[0.008, 0.613, 0.751, -0.624, -1.355, 0.527, -0.627, 0.244, 1.176, 1.717, 0.849, 0.346, 0.574, -0.484, -0.929, 0.051, 0.107, -0.905, 1.125, 6.318, 0.409, 1.591, 1.401, 0.579, -1.129, 0.610, 3.790, -1.907, -0.779, -1.399, 0.059, -1.396, -0.240, 0.076, -1.102, -0.052, -0.190, 1.349, 0.082, -0.975, 0.133, 1.823, 0.332] : 0
[-0.100, 0.109, -1.111, 0.025, 2.876, -0.291, 0.082, -4.168, -0.916, -2.071, 0.158, -0.204, 0.322, 7.735, -0.810, -0.421, 1.449, 0.690, -3.982, 3.383, -0.107, 0.200, 1.407, -0.848, 0.783, -1.025, 0.627, -2.917, 0.468, -2.228, -0.477, 0.914, 0.379, -0.943, -0.659, 0.557, 1.601, -3.597, 0.216, -1.740, 1.034, -0.914, 0.469] : 4
[0.824, -0.840, 1.092, 0.598, -3.173, -0.266, 1.155, -0.491, -0.393, 0.210, -0.778, 0.799, -0.296, 6.550, -0.532, -0.673, 0.416, -1.514, 0.002, -0.961, -0.376, 1.073, 1.313, 0.933, -0.045, -0.010, -0.857, -2.872, -0.177, 1.657, -0.009, 0.000, 0.882, -1.569, 0.079, -0.830, -0.313, -1.295, -0.237, 0.005, -0.019, 0.548, -2.553] : 5
[0.659, 0.737, 0.060, -0.765, 1.364, 0.052, 0.276, -6.310, -0.101, -4.700, -0.096, 1.032, 0.887, 3.811, -2.433, -0.449, 0.340, 0.635, 0.127, 7.651, 0.249, 1.055, 1.353, -0.059, -0.683, 0.700, 3.466, -4.251, -0.726, -2.560, -0.076, -0.781, -0.212, 0.548, -2.538, -0.450, 0.113, -1.119, -0.023, -1.163, 1.071, 2.281, 0.470] : 0
[0.378, -1.065, 1.292, 0.799, -4.727, -0.069, 0.115, 1.408, 0.912, 1.758, -0.180, 0.506, -0.613, 2.860, 0.552, -0.210, 0.138, -2.581, -0.020, -1.294, -0.580, 0.924, 1.461, 1.347, -0.045, 0.079, 0.374, -1.493, -0.154, 2.260, 0.017, -0.095, 0.243, -2.149, 1.125, -1.119, -0.470, -0.557, -0.170, 0.145, -0.764, 0.314, -2.326] : 5
[-0.614, 1.056, -1.222, -0.606, 4.500, -0.508, 0.290, -3.766, -1.993, -0.747, -0.691, 0.089, 0.102, -0.577, -0.665, -0.131, 0.108, 2.140, 0.552, 3.004, -0.340, 0.337, -0.808, -0.833, 0.325, -0.113, 1.170, 1.373, 0.891, -0.932, 0.681, -0.725, 2.263, 2.088, 0.540, 0.826, 0.573, 1.333, -0.130, 0.703, 1.628, 0.912, 0.983] : 4
[-0.653, 0.487, -0.878, 0.146, 1.843, 0.000, -0.902, -0.638, 0.266, 1.555, -0.441, 0.077, -0.365, -2.085, 0.197, 0.227, 0.935, 0.746, -5.354, 3.177, 0.393, -1.234, -0.091, -0.841, -1.589, -0.764, -2.323, 1.938, 1.060, -0.034, -0.096, 0.369, 0.906, 1.420, 3.478, 1.675, 0.323, -1.162, -0.338, -0.546, 0.707, -1.532, 2.734] : 5
[0.282, 0.418, 0.993, 0.372, -1.808, 0.535, 0.751, 0.042, -0.031, -2.111, 0.167, 1.147, -0.063, -3.043, -0.196, 0.295, -0.603, -2.986, 2.527, 2.204, -0.569, -0.432, 0.902, 1.122, 0.361, 0.689, 2.056, -2.552, -0.332, -0.229, 0.194, -0.726, -0.815, -1.291, -2.856, -0.429, -1.111, 1.009, 0.258, 1.078, -1.265, 0.256, -0.799] : 4
[0.905, -1.271, 0.782, 0.596, -2.875, -0.461, 0.905, -2.705, -0.860, -2.593, -0.567, 0.523, -0.336, 7.048, -1.235, -0.542, 0.704, -1.187, -0.248, -0.524, -0.332, 0.475, 1.587, 0.840, 0.202, -0.111, -0.267, -2.819, -0.533, 0.748, -0.032, 0.227, 0.359, -1.811, 0.128, -0.834, -0.095, -1.670, 0.025, -0.248, 0.627, 0.633, -2.581] : 5
[-0.254, 0.601, -1.497, 0.224, 2.177, 0.113, 2.066, -3.274, -2.536, 0.401, -0.016, 1.416, 0.391, 0.854, -0.685, 0.112, -0.932, 2.465, 2.883, 0.466, -0.368, 0.095, -0.923, 0.020, 2.229, -0.270, -0.323, -2.204, -0.188, -1.423, -0.245, 0.096, -1.249, -1.744, -4.997, -0.633, 0.484, -1.710, 0.100, 1.044, -1.378, -0.889, -0.759] : 7
[1.519, -3.019, 0.892, -0.017, 0.347, -0.905, 1.685, -5.857, -0.906, -9.983, -1.971, 0.245, -0.279, 4.367, -1.556, -0.558, 0.263, 1.500, -2.779, -9.999, 0.387, -1.567, -0.578, -0.552, -1.375, -0.476, -2.948, -2.145, -0.026, -0.053, -0.135, 1.130, -0.352, 0.388, -0.148, -1.578, -0.511, -1.651, 0.024, 0.032, 0.924, 0.637, -0.123] : 6
[-0.167, 0.749, -1.506, -0.382, 3.329, -0.203, 0.835, -5.915, -1.492, -3.547, 0.601, 0.722, 0.579, 3.349, -1.952, -0.465, -0.503, 2.997, -1.544, 4.699, -0.413, 2.008, 0.359, -0.699, 0.723, -0.535, 3.075, -1.947, 0.317, -3.518, -0.031, -0.344, 0.641, 0.741, -2.907, -0.473, 1.132, -0.314, 0.235, -0.156, 0.013, 0.804, 0.979] : 3
[0.750, -1.333, -0.252, 0.078, 0.868, -0.636, 1.034, -2.494, -2.106, -1.521, -1.638, 0.364, 0.571, 3.382, -0.788, -0.702, 0.542, 3.835, -1.192, -5.960, -0.332, -3.026, -0.622, -0.747, -1.005, -0.860, -4.552, -2.802, -0.199, 0.355, -0.646, 0.594, -1.049, 1.599, 0.001, 0.099, 0.540, -1.975, 0.140, -0.999, -0.595, -3.025, 3.512] : 9
[1.050, -1.751, 0.816, 0.554, -2.464, -0.334, 0.923, -3.840, -0.305, -1.943, -0.688, 0.600, -0.509, 5.020, -1.110, -0.482, 0.553, -0.831, -0.251, -1.384, -0.148, 0.540, 1.770, 0.978, -0.401, -0.257, -0.506, -3.285, -0.131, 1.211, -0.223, 0.024, 0.514, -2.168, -0.939, -0.933, -0.019, -1.562, -0.079, -0.005, 0.573, 0.277, -3.102] : 5
[0.751, -1.533, -0.434, 0.132, 0.847, -0.570, 0.746, -2.147, -1.527, -0.976, -1.873, 0.086, 0.239, 3.536, -0.399, -0.536, 0.646, 3.964, -0.987, -6.262, -0.245, -2.631, -0.606, -0.256, -1.326, -0.963, -4.298, -1.199, 0.019, 0.709, -0.365, 0.542, -1.021, 1.405, 0.362, 0.376, 0.381, -1.423, 0.143, -0.349, -0.648, -2.951, 2.991] : 9
[-0.781, 0.975, -1.123, -0.473, 4.047, -0.372, -0.054, -3.327, -1.238, 0.489, -0.554, -0.135, 0.254, -2.583, 0.033, -0.195, -0.147, 1.969, 0.731, 4.549, -0.478, 0.494, -0.807, -0.621, -0.208, -0.104, 0.574, 2.707, 1.089, -0.576, 0.602, -0.662, 2.179, 2.000, 1.050, 0.635, 0.468, 2.001, -0.259, 0.600, 0.998, 0.695, 1.297] : 4
[0.704, -0.950, -0.510, 0.133, 0.173, -0.696, 0.960, -1.760, -1.724, -1.493, -1.708, -0.010, 0.299, 3.061, -0.484, -0.406, 0.701, 4.270, -1.805, -5.693, -0.073, -2.970, -0.543, -0.373, -0.831, -1.055, -4.664, -1.036, -0.005, 0.402, -0.391, 0.622, -0.645, 1.954, 0.085, 0.372, 0.210, -1.519, 0.168, -0.251, -0.632, -3.635, 3.226] : 9
[-0.022, 0.427, 0.616, -0.808, 1.078, 0.018, -1.173, -2.730, -0.094, -1.672, -0.540, -1.070, 0.344, -1.942, -0.815, 0.090, 0.067, -0.761, 0.465, 4.175, 1.245, -0.260, -0.877, -0.264, 0.347, 0.700, 1.194, 0.826, -0.544, -0.727, 0.446, -0.239, 0.483, 1.247, 0.665, 0.761, -0.463, 2.163, 0.040, 0.414, 1.617, 3.132, -0.856] : 1
[0.219, 0.218, -1.418, 0.001, 3.547, -0.276, 0.114, -5.775, -1.710, -2.447, 0.194, -0.126, 0.242, 8.700, -1.020, -0.625, 1.681, 1.626, -4.284, 5.114, -0.058, -0.186, 1.451, -1.247, 0.754, -0.733, 1.381, -2.710, 0.493, -2.527, -0.390, 0.918, 0.150, -0.689, -1.124, 0.364, 1.395, -4.323, 0.228, -1.681, 0.780, -0.683, 0.530] : 4
[-0.109, 0.090, 0.451, -0.904, 0.558, 0.013, -0.752, -1.426, -0.325, -2.157, -0.650, -1.026, 0.461, -2.698, -0.442, 0.027, -0.267, -0.415, 1.517, 5.561, 1.203, 0.138, -1.193, -0.309, -0.487, 0.805, 1.732, 0.577, -0.536, -1.250, 0.462, -0.137, 0.506, 1.049, 0.678, 0.598, -0.378, 2.076, -0.090, -0.305, 1.421, 3.540, -1.418] : 1
[0.687, -1.660, -0.022, 0.228, -0.237, -0.535, 0.128, 1.271, -1.176, 0.847, -1.324, -0.133, 0.144, 0.492, 0.260, -0.529, 0.313, 3.019, -0.863, -5.850, -0.188, -2.448, -0.596, -0.435, -1.341, -0.893, -4.613, -1.200, -0.195, 0.920, -0.417, 0.589, -0.679, 1.758, 0.701, 0.129, 0.037, -0.780, 0.179, -0.598, -0.576, -3.337, 2.908] : 9
[0.517, -0.772, -0.569, 0.772, -1.915, -0.236, -0.522, 0.385, -1.887, 4.823, -0.502, -0.273, 0.165, 5.199, -0.026, -0.551, 0.314, 1.324, -0.316, 0.666, -0.221, -0.490, 0.316, 0.589, 1.851, -0.971, -0.835, -2.727, -0.353, 0.617, -0.508, 0.904, -0.358, -1.389, -1.409, 0.436, 0.936, -2.522, 0.128, 0.288, -0.895, -2.053, -0.575] : 8
